[[121 126 130 102 121]
 [124 124 128 113 126]
 [120 130 131 102 124]
 [119 125 129 105 118]]
=>
[[124 128]
 [130 131]]

[[108 124 130 129 121]
 [130 131 109 119 102]
 [101 137 135 144 141]]
=>
[[131 109]
 [137 135]]

[[144 101 120 126]
 [129  99 131 126]
 [131  99 127 128]]
=>
[[ 99 131]
 [ 99 127]]

[[136 117 125 105]
 [149 134 126 129]
 [135 113 115 125]
 [131 135 143 128]
 [128 147 112 130]]
=>
[[134 126]
 [113 115]]

[[111 131 143]
 [110 128 146]
 [104 131 147]
 [155 127 104]]
=>
[[128 146]
 [131 147]]

[[126 118 137]
 [129 121  99]
 [135 115 124]
 [133 115 118]
 [121 149 105]]
=>
[[121  99]
 [115 124]]
---
[[107 133 132 132 143 112 134]
 [117 109 117 130 128 117 126]
 [117 115 132 139 131 128 139]
 [112 120 132 136 116 116 135]
 [117 134 132 124 129 134 141]
 [109 122 134 139 119 133 140]
 [117 112 150 111 122 134 135]]
=>
[[112 134 107 133 132 132 143]
 [117 126 117 109 117 130 128]
 [128 139 117 115 132 139 131]
 [116 135 112 120 132 136 116]
 [134 141 117 134 132 124 129]
 [133 140 109 122 134 139 119]
 [134 135 117 112 150 111 122]]

[[125 125 130 124 124 127 123 131 126 129 124 122 132]
 [137 131 114 119 125 129 131 130 132 131 138 123 127]
 [130 130 127 130 130 129 132 126 130 128 130 132 125]
 [132 135 114 124 120 130 124 124 127 131 132 124 126]
 [128 127 129 127 127 127 127 126 131 127 130 129 127]
 [130 129 127 130 130 128 130 127 129 127 130 131 126]
 [109 105 130 121 151 124 116 125 129 121 135 145 131]]
=>
[[122 132 125 125 130 124 124 127 123 131 126 129 124]
 [123 127 137 131 114 119 125 129 131 130 132 131 138]
 [132 125 130 130 127 130 130 129 132 126 130 128 130]
 [124 126 132 135 114 124 120 130 124 124 127 131 132]
 [129 127 128 127 129 127 127 127 127 126 131 127 130]
 [131 126 130 129 127 130 130 128 130 127 129 127 130]
 [145 131 109 105 130 121 151 124 116 125 129 121 135]]

[[132 103 102 141 112 140 118 133]
 [101 105 127 157 131 150 157 116]
 [131 116 115 135 120 134 123 131]]
=>
[[118 133 132 103 102 141 112 140]
 [157 116 101 105 127 157 131 150]
 [123 131 131 116 115 135 120 134]]

[[142 129 120]
 [138 146 150]
 [109 133 149]
 [143 142 121]
 [125 156 153]]
=>
[[129 120 142]
 [146 150 138]
 [133 149 109]
 [142 121 143]
 [156 153 125]]

[[134 130 115 130 108 115 120 146 146 120 124 125 118]
 [141 133 118 126 124 116 132 121 133 137 126 117 124]
 [133 131 137 121 110 134 140 124 130 143 123 107 117]
 [110 145 127 133 127 156 135 121 132 150 133 109 118]
 [149 119 144 142 130 112 113 142 149 150 133 106 141]
 [125 139 125 123 120 146 111 144 138 121 135 125 128]
 [113 123 123 129 116 118 127 127 130 127 130 116 130]]
=>
[[125 118 134 130 115 130 108 115 120 146 146 120 124]
 [117 124 141 133 118 126 124 116 132 121 133 137 126]
 [107 117 133 131 137 121 110 134 140 124 130 143 123]
 [109 118 110 145 127 133 127 156 135 121 132 150 133]
 [106 141 149 119 144 142 130 112 113 142 149 150 133]
 [125 128 125 139 125 123 120 146 111 144 138 121 135]
 [116 130 113 123 123 129 116 118 127 127 130 127 130]]

[[134 120 153 135 103 140 129 121]
 [144 135 118 140 130 126 134 133]
 [135 134 120 108 125 132 119 123]
 [120 132 117 119 125 132 136 141]
 [139 116 132 125 130 129 133 137]
 [113 124 135 123 137 124 117 117]
 [141 138 136 136 116 127 135 134]
 [146 119 116 121 106 117 117 143]
 [133 127 142 141  99 129 104 141]]
=>
[[129 121 134 120 153 135 103 140]
 [134 133 144 135 118 140 130 126]
 [119 123 135 134 120 108 125 132]
 [136 141 120 132 117 119 125 132]
 [133 137 139 116 132 125 130 129]
 [117 117 113 124 135 123 137 124]
 [135 134 141 138 136 136 116 127]
 [117 143 146 119 116 121 106 117]
 [104 141 133 127 142 141  99 129]]

[[140 117 130 132 133 149 142 138 141 117 128]
 [138 120 121 119 117 122 122 133 150 123 119]
 [131 135 123 128 128 125 120 139 125 146 130]
 [130 136 129 114 135 133 117 146 126 132 118]
 [140 124 108 141 123 144 148 122 132 126 129]
 [118 128 116 121 123 131 137 129 131 124 131]
 [126 130 116 139 119 127 143 118 125 130 133]]
=>
[[117 128 140 117 130 132 133 149 142 138 141]
 [123 119 138 120 121 119 117 122 122 133 150]
 [146 130 131 135 123 128 128 125 120 139 125]
 [132 118 130 136 129 114 135 133 117 146 126]
 [126 129 140 124 108 141 123 144 148 122 132]
 [124 131 118 128 116 121 123 131 137 129 131]
 [130 133 126 130 116 139 119 127 143 118 125]]
---
[[129 128 127 129 128 128 127 131 127 128 131 128]
 [130 125 122 134 132 126 123 147 126 128 150 126]]
=>
[[130 125 122 134 132 126 123 147 126 128 150 126]]

[[128 128 128 127 128]
 [127 118 130 148 128]
 [127 117 130 151 128]
 [128 129 129 125 128]
 [124 120 133 153 128]
 [129 128 127 129 128]
 [128 123 129 137 128]
 [128 126 129 135 128]
 [128 128 128 128 128]
 [128 123 129 139 128]
 [129 128 127 129 128]
 [128 126 129 131 128]]
=>
[[127 118 130 148 128]
 [128 129 129 125 128]
 [129 128 127 129 128]
 [128 126 129 135 128]
 [128 123 129 139 128]
 [128 126 129 131 128]]

[[132 129 130 107 151 127 134 126 133 128 129 126 128]
 [131 123 128 137 118 127 133 131 126 128 134 133 128]
 [125 122 127 148 119 128 122 128 126 128 125 132 128]]
=>
[[131 123 128 137 118 127 133 131 126 128 134 133 128]]

[[125 131 139 129 137 119  99 127 102 131 126 113 122]
 [108 148 100 123 143 137 108 127 154 126 128 126 118]
 [134 133 132 120 143 109 118 126 127 127 128 110 121]]
=>
[[108 148 100 123 143 137 108 127 154 126 128 126 118]]

[[123 119 119 137 117 106 117 138 111 136 120 125 137]
 [122 125 121 136 126 135 109 135 129 128 117 124 121]
 [125 147 127 131 135 139 110 133 123 147 124 126 134]
 [124 140 113 126 144 147 122 126 126 153 134 125 128]
 [128 122 143 126 130 132 156 125 128 114 125 146 133]
 [123 133 134 151 139 139 112 150 108 130 136 132 129]
 [123 125 130 149 130 137 141 148 105 121 128 130 131]]
=>
[[122 125 121 136 126 135 109 135 129 128 117 124 121]
 [124 140 113 126 144 147 122 126 126 153 134 125 128]
 [123 133 134 151 139 139 112 150 108 130 136 132 129]]

[[121 131]
 [151 110]
 [114 129]
 [126 139]
 [108 149]
 [119 151]]
=>
[[151 110]
 [126 139]
 [119 151]]
